[[125 132 123 151 127 118]
 [137 134 129 118 111 115]
 [140 126 121 135 102 127]] -> 132

[[128 144 144 134 134 115]
 [151 152 130 107 156 119]
 [108 148 133 133 100 110]] -> 144

[[135 116 120 144 114]
 [125 119 118 153 123]
 [126 143 138 121 142]] -> 116

[[140 127 125 130 147]
 [132 106 122 119 103]
 [122 114 122 134 117]] -> 127

[[136 125 123 127 127 126 125]
 [136 143 121 118 153 141 130]
 [121 116 130 133 108 118 124]] -> 125

[[144 128 130 150 129 128]
 [131 132 132 133 129 133]
 [133 130 129 135 129 131]] -> 128

[[136 135 112 139  99]
 [123 120 114 125 125]
 [126 125 117 130 108]] -> 135

[[119 152 134 115 120 154 121]
 [131 152 139 119 118 129  99]
 [145 144 128 130 125 109  99]] -> 152

[[118 146 138 110 131 136]
 [124 132 130 130 111 110]
 [118 139 113 157 128 118]] -> 146

[[120 156 133 139]
 [128 142 133 127]
 [131 129 131 127]] -> 156
---
Input: [113, 153, 142, 117, 118, 138]
Output: 153, 142

Input:
[[128, 127, 129, 126],
 [154, 106, 129, 127],
 [127, 130, 134, 128]]
Output: 154, 134

Input:
[[103, 109, 156, 148, 145, 100, 153],
 [104, 142, 134, 135, 141, 151, 154]]
Output: 156, 154

Input:
[[136, 141, 106, 107, 129, 115],
 [146, 116, 129, 120, 118, 105]]
Output: 146, 141

Input:
[[129, 134, 136, 128],
 [107, 108, 110, 113],
 [133, 113, 129, 110]]
Output: 136, 134

Input: [149, 111, 138, 128]
Output: 149, 138

Input:
[[151, 123, 123, 104],
 [137, 109, 109, 102]]
Output: 151, 137

Input:
[[112, 127, 150, 124],
 [146, 147, 132, 137],
 [139, 138, 123, 124]]
Output: 150, 147

Input: [138, 131, 103, 154]
Output: 154, 138

Input: [134, 151, 123, 125, 103]
Output: 151, 134
---
[[118, 131, 113, 113, 114, 133, 109], [130, 130, 151, 137, 130, 134, 131], [133, 122, 123, 116, 137, 128, 119]] result: 122
[[134, 111, 142, 125, 133, 119], [130, 136, 125, 130, 129, 133], [134, 134, 105, 123, 118, 126]] result: 134
[[122, 143, 134, 118], [120, 135, 133, 118], [147, 152, 123, 116]] result: 152
[[123, 118, 115, 117, 134, 123, 119], [147, 149, 157, 156, 121, 148, 131], [128, 119, 118, 120, 130, 128, 118]] result: 119
[[127, 144, 140, 126], [138, 135, 126, 122], [131, 125, 98, 125]] result: 125
[[117, 103, 111, 132, 139, 115], [128, 154, 152, 114, 139, 102], [110, 115, 108, 133, 154, 133]] result: 115
[[151, 121, 110, 131], [138, 154, 126, 129], [139, 117, 119, 137]] result: 117
---
[[124 133 111 128 126 143 118 142 118 127]
 [115 136 102 133 125 150 116 150 119 129]
 [127 122 120 127 129 134 121 136 128 118]
 [121 136 106 129 126 146 115 149 116 133]
 [117 139 101 135 128 150 118 152 118 129]
 [131 136 112 121 130 139 126 137 115 123]
 [118 143 102 139 129 153 114 144 121 130]
 [127 129 119 126 132 135 129 134 122 120]
 [120 121 122 129 128 134 123 135 129 120]
 [125 126 124 124 125 130 123 127 133 125]] -> 120

[[133 115 127 130 120 124 109 123 131 124 129]
 [126 143 127 128 127 130 140 122 132 123 134]
 [130 132 127 126 117 128 132 131 130 124 145]
 [128 100 126 124 128 126 127 125 127 129 139]
 [137 150 133 129 128 138 127 132 124 128 126]
 [128 136 126 127 132 123 123 134 134 127 132]] -> 137

[[135 127 130 138 130 134 131]
 [128 128 126 115 120 131 111]
 [138 140 144 148 129 137 135]
 [133 138 142 152 139 129 144]
 [130 135 138 151 143 126 146]] -> 133

[[124 132 122 130 138 122 123 124 116]
 [138 118 140 126 106 144 141 141 155]
 [120 133 114 135 147 123 125 129 112]
 [132 128 139 121 119 124 123 119 131]
 [130 122 123 135 126 141 140 145 139]
 [139 125 154 112 101 125 122 114 144]
 [138 125 151 114 103 126 123 116 143]
 [120 130 108 140 149 130 133 139 116]] -> 138

[[132 118 145 139 129 152 118 131 118 124]
 [136 137 128 127 133 143 145 135 140 137]
 [107 130 127 140 132 129 118 136 135 111]
 [134 121 137 115 128 116 130 120 120 126]
 [133 129 133 136 126 143 143 127 139 128]
 [119 134 121 116 134 115 143 123 130 122]
 [112 134 129 140 131 128 122 136 134 123]] -> 119

[[118 113 122 119 132 125 138 131 130 120 144 127 120 122 130]
 [133 136 139 140 127 136 125 116 128 127 120 131 130 134 124]
 [131 127 130 136 136 142 120 123 113 131 120 132 125 131 122]
 [104 106 120 122 130 130 147 127 135 112 153 130 120 119 131]
 [134 125 125 118 133 120 128 134 124 129 130 125 124 125 129]
 [128 128 128 128 128 128 128 128 128 128 128 128 128 128 128]
 [120 132 115 128 102 135 119 135 137 125 103 135 137 136 128]
 [127 136 126 129 118 138 121 127 127 122 111 132 135 136 123]] -> 120
---
[115 155 125 134 132 106 144] → 144
[139 114 140 105 128 115] → 115
[131 135 123 106 131 134 114] → 114
[114 134 116  99 129 129] → 129
[113 153 122 152 137 107] → 107
[138 139 136 153 147  99] → 99
---
[120 129 123 134 130 113 150] => 150
[127 117 132 102 129 118] => 118
[121 105 130 136 117 114 112] => 112
[130 121  98 121 117 147] => 147
[151 101 104 157 156 105] => 105
[105 128 124 144] => 144
[118 132 141 148 137 104 112] => 112
---
[[132 123 122 124 128 129]
 [133 126 130 124 129 133]
 [130 121 120 119 129 129]
 [121 137 123 154 122 116]
 [130 126 127 124 129 130]
 [130 124 120 126 128 127]
 [130 125 125 125 128 129]
 [130 130 137 125 130 133]
 [130 124 120 125 128 128]
 [130 124 122 124 128 128]
 [130 127 133 121 130 132]] result: 130

[[129 122 126 132 126 136 135]
 [126 133 124 124 129 131 127]
 [132 124 129 119 131 132 127]
 [126 135 118 139 128 144 127]
 [135 133 125 153 128 128 131]
 [136 130 132 133 131 123 136]
 [131 134 129 155 131 132 123]
 [125 126 127 130 124 123 134]
 [117 129 127 128 127 136 138]] result: 117

[[139 128 130 127 133 123]
 [128 128 132 141 120 147]
 [129 142 125 129 118 118]
 [100 126 136 124 124 121]
 [125 142 121 143 137 136]
 [126 144 112 134 148 121]] result: 126

[[146 115 143 121 148 123 116 125 129 142 128]
 [143 135 126 138 145 116 130 132 109 133 147]
 [108 109 107 124 138 141 128 107 113 149 146]
 [117 148 114 143 145 137 118 141 145 122 128]
 [124 137 123 147 128 143 135 121 108 120 137]
 [122 141 146 148 125 123 123 112 125 124 110]
 [120 144 108 143 116 123 144 115 113 116 122]
 [109 144 117 114 111 112 135 123 130 138 127]
 [142 110 110 139 133 148 149 118 140 112 139]
 [143 131 140 129 109 140 139 112 140 144 117]
 [149 132 114 123 149 108 121 138 129 134 126]
 [107 119 116 116 121 139 124 134 117 122 116]] result: 107

[[126 125 132 134 128 143]
 [124 127 132 132 125 141]
 [126 126 150 136 136 126]
 [125 127 134 133 126 142]
 [135 122 150 143 143 133]] result: 135
